[[106 148 145 104 127]
 [138 124 114 114 138]
 [154 107 138 126 128]
 [114 150 106 152 146]
 [126 149 145 141 109]]
->
[[106 148]
 [138 124]
 [154 107]]

[[117 120 122 122]
 [122 119 103 137]
 [116 128 138 134]
 [141 120 144 137]
 [119 127 118 122]]
->
[[117 120]
 [122 119]
 [116 128]]

[[141 103 139 116]
 [103 109 128 119]
 [131 148 117 119]
 [131 151 134 150]]
->
[[141 103]
 [103 109]
 [131 148]]

[[138 140 118 152 148]
 [119 123 140 117 131]
 [127 120 136 127 122]
 [115 123 124 134 132]]
->
[[138 140]
 [119 123]
 [127 120]]

[[130 107 129]
 [130 109 129]
 [130 110 129]
 [130 110 130]]
->
[[130 107]
 [130 109]
 [130 110]]

[[105 119]
 [112 121]
 [114 122]
 [116 122]]
->
[[105 119]
 [112 121]
 [114 122]]

[[118 110 152 131]
 [130 129 141 126]
 [126 126 131 125]
 [125 114 143 123]
 [135 116 138 127]]
->
[[118 110]
 [130 129]
 [126 126]]

[[134 124 138 136]
 [152 102 139 126]
 [140 116 136 130]
 [132 127 145 145]]
->
[[134 124]
 [152 102]
 [140 116]]

[[105 157  98 141 145]
 [124 146 127 119 125]
 [149 154 104 155 120]
 [152 150 128 119 110]]
->
[[105 157]
 [124 146]
 [149 154]]
---
[[114 129 119]
 [103 130 107]
 [112 130 112]]
->
[[119 129 114]
 [107 130 103]
 [112 130 112]]

[[141 122 139 112 142 131 104 136 106 127 137]
 [134 140 112 112 122 135 142 141 138 127 137]]
->
[[137 127 106 136 104 131 142 112 139 122 141]
 [137 127 138 141 142 135 122 112 112 140 134]]

[[155 113 152 112 133 130 121 149 117 136 122 130 124]
 [131 111 139 121 136 124 138 140 120 133 127 124 121]
 [140 134 116 135 123 143 123 126 124 130 132 139 127]
 [125 131 114 126 132 119 146 115 139 134 137 130 120]
 [132 131 139 128 131 123 139 119 132 132 117 135 122]
 [122 136 130 128 137 135 114 129 116 134 131 140 116]]
->
[[124 130 122 136 117 149 121 130 133 112 152 113 155]
 [121 124 127 133 120 140 138 124 136 121 139 111 131]
 [127 139 132 130 124 126 123 143 123 135 116 134 140]
 [120 130 137 134 139 115 146 119 132 126 114 131 125]
 [122 135 117 132 132 119 139 123 131 128 139 131 132]
 [116 140 131 134 116 129 114 135 137 128 130 136 122]]

[[122 131 115 136 136 120]
 [133 126 128 115 123 141]
 [115 123 125 128 126 115]
 [144 126 130 117 121 123]
 [145 140 134 134 139 105]
 [130 133 134 133 129 124]
 [118 124 127 117 141 135]]
->
[[120 136 136 115 131 122]
 [141 123 115 128 126 133]
 [115 126 128 125 123 115]
 [123 121 117 130 126 144]
 [105 139 134 134 140 145]
 [124 129 133 134 133 130]
 [135 141 117 127 124 118]]

[[131 124 132 141 124 124 128]
 [137 127 126 140 129 131 143]
 [142 133 115 121 151 131 121]
 [139 115 128 113 132 119 123]
 [133 124 132 127 121 124 129]
 [133 123 124 137 120 122 129]
 [137 117 130 131 125 119 136]
 [128 123 129 134 127 123 122]
 [117 134 125 127 130 134 118]]
->
[[128 124 124 141 132 124 131]
 [143 131 129 140 126 127 137]
 [121 131 151 121 115 133 142]
 [123 119 132 113 128 115 139]
 [129 124 121 127 132 124 133]
 [129 122 120 137 124 123 133]
 [136 119 125 131 130 117 137]
 [122 123 127 134 129 123 128]
 [118 134 130 127 125 134 117]]

[[139 110 149 147 129]
 [121 116 124 131 105]
 [134 147 123 140 127]]
->
[[129 147 149 110 139]
 [105 131 124 116 121]
 [127 140 123 147 134]]

[[121 135 132 137 129 124]
 [119 146 131 138 118 125]
 [123 156 131 115 129 127]]
->
[[124 129 137 132 135 121]
 [125 118 138 131 146 119]
 [127 129 115 131 156 123]]
---
[[145 113 133]
 [145 115 146]
 [145 129 127]
 [143 120 151]]
->
[133 115 145]

[[122 139 152]
 [123 120 129]
 [120 156 143]]
->
[152 120 120]

[[116 138 157 122 104]
 [124 137 105 109 116]
 [127 120 111 123 116]
 [145 154 132 129 132]
 [150 118 127 119 136]]
->
[104 109 111 154 150]

[[122 119 127]
 [116 103 116]
 [135 136 128]
 [142 123 138]
 [146 105 134]]
->
[127 103 135]

[[134 103 105]
 [120 127 134]
 [137 121 150]
 [140 112 121]
 [126 135 136]]
->
[105 127 137]

[[152 137 138 143 105]
 [145 144 140 107 140]
 [154 104 123 112 144]]
->
[105 107 123]
---
[[124 128 105 113 123]
 [113 127 119 149 134]
 [143 130 140 108 122]
 [119 122 103 121 126]
 [131 124 150 144 133]
 [143 138 148 117 125]
 [113 120 109 141 132]
 [113 127 115 147 133]
 [135 125 153 139 132]
 [113 131 116 147 134]
 [113 126 112 145 133]
 [116 122 103 129 128]]
->
[[128 105 113 123 124]
 [127 119 149 134 113]
 [130 140 108 122 143]
 [122 103 121 126 119]
 [124 150 144 133 131]
 [138 148 117 125 143]
 [120 109 141 132 113]
 [127 115 147 133 113]
 [125 153 139 132 135]
 [131 116 147 134 113]
 [126 112 145 133 113]
 [122 103 129 128 116]]

[[116 103]
 [146 110]
 [140 106]
 [142 116]
 [116 131]
 [126 142]
 [113 137]
 [156 112]
 [116 147]
 [128 114]]
->
[[103 116]
 [110 146]
 [106 140]
 [116 142]
 [131 116]
 [142 126]
 [137 113]
 [112 156]
 [147 116]
 [114 128]]

[[146 138 147]
 [107 129 128]]
->
[[138 147 146]
 [129 128 107]]

[[132 131 114 119 102 136 145 154 146 139]
 [114 130 113 123 139 147 132 116 134 122]]
->
[[131 114 119 102 136 145 154 146 139 132]
 [130 113 123 139 147 132 116 134 122 114]]

[[131 102 129 118 127]
 [127 142 128 138 129]
 [128 135 128 131 130]
 [127 129 127 128 126]
 [126 148 128 134 130]
 [128 139 128 140 128]
 [129 125 129 131 129]
 [131 112 129 126 129]
 [126 140 127 130 127]
 [127 142 128 140 127]]
->
[[102 129 118 127 131]
 [142 128 138 129 127]
 [135 128 131 130 128]
 [129 127 128 126 127]
 [148 128 134 130 126]
 [139 128 140 128 128]
 [125 129 131 129 129]
 [112 129 126 129 131]
 [140 127 130 127 126]
 [142 128 140 127 127]]

[[133 125 137 104]
 [128 110 135 126]
 [124 118 130 140]
 [115 126 123 143]]
->
[[125 137 104 133]
 [110 135 126 128]
 [118 130 140 124]
 [126 123 143 115]]
